Questions about the matrix below. Counting starts at 0.
1) Report the entry at row 1, column 0.
2) Report the bottom entry of the column that holds the largest entry.
3) Report the top entry of the column that holds the largest entry.
4) Report the entry at row 2, column 0.
5) Report the entry in the bottom-left corner.
6) Report the bottom-right entry.
7) Report the entry just left of 370.
8) Report the entry directly below the largest entry.
array([[136, 445, 385, 223, 830, 769, 399, 668, 411, 323, 794],
       [461, 477, 649, 650, 744, 765, 579, 957, 429, 170, 540],
       [321, 600, 443, 579, 826, 818, 511, 825, 309,  20, 674],
       [556, 509, 395, 318, 696, 749, 620, 724, 433, 119, 713],
       [459, 443, 738, 546, 860, 807, 582, 888, 239,  83, 470],
       [428, 413, 730, 370, 729, 709, 664, 626, 305, 393, 789],
       [497, 430, 804, 488, 716, 887, 288, 926, 417, 136, 602]])
1) 461
2) 926
3) 668
4) 321
5) 497
6) 602
7) 730
8) 825

Questions about the matrix below. Counting starts at 0.
1) Read off the entry directly below 11.07.
2) Read off the entry at row 1, column 0.
3) Read off the entry at row 2, column 0.
4) Read off the bottom-left entry.
5) Read off the entry in the bottom-right corner.
6) Read off the entry just right of 0.60.
7) Read off the entry in row 0 and column 0.
8) Read off the entry in the top-right corner.
[[ -0.63   0.86 -12.83 -12.42 -19.02  11.86  -4.60  -5.99   8.75  14.38]
 [  1.10   3.39 -11.12  -0.53  -5.39  -2.39  -5.70   3.84  -4.03   9.38]
 [ -5.05  -5.21  -5.47  -5.39  -4.62   0.80   3.18  -0.83  -0.94  -2.01]
 [-12.06  -8.60  15.79   1.05   8.29  -3.65   9.67 -14.46   4.50 -11.69]
 [  6.44   6.41 -13.63   0.81  -2.93  -2.65  -9.28   5.32  -7.41   8.12]
 [ -1.42   3.26 -18.12 -13.88 -16.27  10.97   0.63  -3.24   1.29   9.80]
 [ -2.02   5.80 -14.05 -14.22 -14.77  10.16  -0.65  -5.38   1.59  11.71]
 [  4.44   6.94  -8.85   8.54  10.24 -14.45  -4.39  12.37 -19.43  -1.72]
 [ -4.48  -4.23  -3.54  -9.24 -14.06   7.91   0.51  -5.65   9.70   7.53]
 [  5.34   6.57 -10.91   8.53  10.26 -14.63  -6.77  11.88 -19.22  -1.05]
 [  5.49   7.05  -6.88   9.36  11.64 -17.32  -8.15  11.07 -18.56  -2.51]
 [  3.26   3.82  -0.05  -0.62  -1.69   3.37  -4.64  -4.94   0.60   3.53]
 [  2.18   6.02 -12.41   4.10   4.01  -9.45  -3.17   7.18 -14.35   1.76]]
1) -4.94
2) 1.10
3) -5.05
4) 2.18
5) 1.76
6) 3.53
7) -0.63
8) 14.38
